Below are the code and all the weights of a small trained network. Each question names an input and a target symbol and asks about switching units off, where a switched-off unit gives its printed mean instead of its output.

import numpy as np


def w(rows, s, z=0):
    codes = np.array(rows[::2]) - 128.0
    scale = np.full(codes.shape[1], s)
    scale[-1] = z or s
    return codes * scale


def f(y):
    return np.maximum(y, 0)


def softmax(a):
    e = np.exp(a - a.max(-1, keepdims=True))
    return e / e.sum(-1, keepdims=True)


def log_softmax(a):
    a = a - a.max(-1, keepdims=True)
    return a - np.log(np.exp(a).sum(-1, keepdims=True))


def net(x, mask):
    ids = ['ΔΘΠΨαβγεζλξτω'.index(c) for c in x.split()]
    T = len(ids)
    res = E[ids] + P[:T]
    q, k, v = (res @ M[0].T for M in (Q, K, V))
    z = softmax(np.where(np.tri(T) > 0, q @ k.T / 4**0.5, -1e9)) @ v
    res = res + np.where(mask[0], z, O[0][:, -1]) @ O[0][:, :-1]
    y = f(res @ A[0][:, :-1].T + A[0][:, -1])
    res = res + np.where(mask[1:13], y, B[0][:, -1]) @ B[0][:, :-1]
    return log_softmax(res[-1] @ U[:, :-1].T + U[:, -1])


Q, K, V, O, A, B = {}, {}, {}, {}, {}, {}
E = w([
[60,139,189,187,215],'Δ',
[129,47,126,174,190],'Θ',
[158,248,152,77,21],'Π',
[144,170,176,147,35],'Ψ',
[167,63,163,179,56],'α',
[101,202,124,43,169],'β',
[197,97,106,170,127],'γ',
[224,100,96,127,19],'ε',
[196,207,99,94,104],'ζ',
[68,172,151,139,240],'λ',
[97,70,175,119,155],'ξ',
[127,71,110,62,142],'τ',
[83,254,182,86,152],'ω',
],0.0069)
P = w([
[63,151,102,185,107],'0',
[149,96,116,60,154],'1',
[153,186,58,197,85],'2',
[37,81,112,95,87],'3',
[140,164,241,163,114],'4',
[193,93,153,39,188],'5',
[150,225,139,211,110],'6',
[142,98,114,122,132],'7',
[178,157,254,132,150],'8',
[154,103,111,124,136],'9',
],0.011)
Q[0] = w([
[145,91,250,59,139],'H0',
[96,139,18,152,114],'H0',
[177,14,169,2,187],'H0',
[156,124,245,113,131],'H0',
],0.0099)
K[0] = w([
[237,132,169,83,199],'H0',
[31,157,119,204,75],'H0',
[251,164,137,159,185],'H0',
[208,92,143,46,179],'H0',
],0.013)
V[0] = w([
[178,255,50,62,71],'H0',
[225,33,21,166,102],'H0',
[143,148,93,207,76],'H0',
[150,129,27,73,155],'H0',
],0.0099)
O[0] = w([
[213,254,59,32,138,177],'H0',
[246,42,76,236,160,40],'H0',
[215,111,181,120,190,2],'H0',
[132,138,11,125,153,179],'H0',
],0.0092,0.0017)
A[0] = w([
[74,51,51,104,129,246],'N0',
[145,146,254,130,61,113],'N1',
[178,80,82,85,38,77],'N2',
[152,185,247,149,157,101],'N3',
[68,134,127,135,35,191],'N4',
[212,179,94,193,183,167],'N5',
[201,80,163,204,147,168],'N6',
[201,96,96,112,139,167],'N7',
[62,87,59,83,233,140],'N8',
[117,141,94,165,84,254],'N9',
[173,113,189,180,135,40],'N10',
[192,103,60,106,110,136],'N11',
],0.009,0.0045)
B[0] = w([
[221,146,136,221,40,236],'N0',
[190,33,188,20,161,224],'N1',
[54,21,223,35,84,180],'N2',
[233,28,134,55,94,208],'N3',
[44,124,103,132,103,254],'N4',
[142,111,22,136,221,228],'N5',
[78,160,196,171,196,232],'N6',
[100,44,100,121,150,208],'N7',
[240,216,254,156,189,197],'N8',
[80,169,36,200,112,245],'N9',
[125,221,251,103,222,160],'N10',
[96,63,105,59,120,210],'N11',
],0.0074,0.0052)
U = w([
[86,25,148,70,124,3],'Δ',
[72,164,187,194,144,139],'Θ',
[218,195,128,85,116,127],'Π',
[254,85,168,91,87,117],'Ψ',
[178,174,223,130,193,101],'α',
[32,214,88,126,123,140],'β',
[170,141,124,194,175,149],'γ',
[144,100,92,144,187,123],'ε',
[157,148,47,101,145,123],'ζ',
[53,97,123,103,92,210],'λ',
[63,49,135,168,82,147],'ξ',
[114,160,55,238,60,210],'τ',
[78,135,122,46,98,64],'ω',
],0.0097,0.0044)

Each question gives the input, a string of symbols that net reads in full, and the target symbol t.
The units are the heads (4 rows each of Q, K, V and O) and the neurons (one row each of A and B). Each row of codes is followed by its name. A weight is (code - 128) times the scale printed after its matrix; where a second scale follows, it is the last column's (O, A, B and U).
mask holds one flag per unit, heads first, then neurons. A switched-off unit (its flag False) gives its mean, the last column of its rows in O or B, instead of its output. The means were averaged over made-up inputs and are rounded, as every weight is.
A unit's drop is (log p(t) with every unit on - log p(t) with that unit switched off) / (log p(t) with every unit on - log p(t) with every unit switched off).
The circuit of an input: a set's keep is (log p(t) with only the set's units on - log p(t) with every unit switched off) / (log p(t) with every unit on - log p(t) with every unit switched off). Starting from the 12 units with the biggest drops (on a tie, the unit counted first), units are removed one at a time, each time the one whose removal leaves the highest keep (on an exact tie, the one counted first), for as long as the keep stays at least 0.8.
circuit, biggest first: the units of the circuit, biggest drop first
unit that matters most: the unit with the biggest drop
k most important neurons: the k neurons with the biggest drops, biggest first
drop when u is switched off: that unit's drop, to one decimal
input τ τ τ ζ ε, target τ: circuit, biggest first : (H0 N9)
input β β τ τ β Θ, target γ: 2 most important neurons : (N8 N0)
input Δ Π τ Δ τ ε, target Δ: 3 most important neurons : (N2 N11 N7)
input Π Ψ ξ β α λ Π ε, target Δ: circuit, biggest first : (N2 N11)
input τ α τ α γ, target α: most important neuron : (N10)
input τ τ ζ ζ β β α α Δ ω, target β: circuit, biggest first : (H0 N1 N3)
input τ ω λ λ Θ, target ω: circuit, biggest first : (H0 N1)
input α Π τ τ, target Ψ: circuit, biggest first : (H0 N0)
input τ Ψ γ τ ζ Θ Δ, target τ: circuit, biggest first : (H0 N9 N1)
input γ ζ ε Θ γ Π Π, target Θ: circuit, biggest first : (H0 N10)
input τ Ψ ξ β ε Δ λ ξ ω, target Δ: circuit, biggest first : (H0 N1)
input Π Ψ Δ Ψ β, target Ψ: circuit, biggest first : (N3 N1)
input λ α ω ξ Ψ Π, target ω: circuit, biggest first : (H0 N2 N11)
input β Ψ Θ Ψ Δ ω Δ, target Ψ: 2 most important neurons : (N3 N1)
input β λ τ β α, target λ: circuit, biggest first : (H0 N4)
input β ζ λ γ α, target ζ: circuit, biggest first : (H0 N5)
input α α Θ, target α: 2 most important neurons : (N10 N6)
input Ψ Θ ζ ε γ γ γ γ, target ε: circuit, biggest first : (H0 N5 N7)
input Δ β β β ω Π, target ω: 3 most important neurons : (N2 N11 N0)
input γ Ψ ζ ω α ζ λ, target ω: 2 most important neurons : (N3 N1)
input ζ Θ γ Δ Δ τ ζ λ, target α: unit that matters most : N8
input τ α Ψ β Δ, target α: 2 most important neurons : (N10 N6)
input Π τ Θ Δ Δ α Ψ, target Δ: 2 most important neurons : (N1 N3)
input ω Θ Π τ, target Ψ: most important neuron : (N8)
input Π Δ ζ Π Π, target Δ: 3 most important neurons : (N1 N3 N4)
input ζ ω λ, target ζ: drop when N5 is switched off : 0.3
input Π α Δ ω τ Θ Θ, target ω: drop when N1 is switched off : 0.1
input Δ ζ α γ β, target ζ: drop when N11 is switched off : 0.0
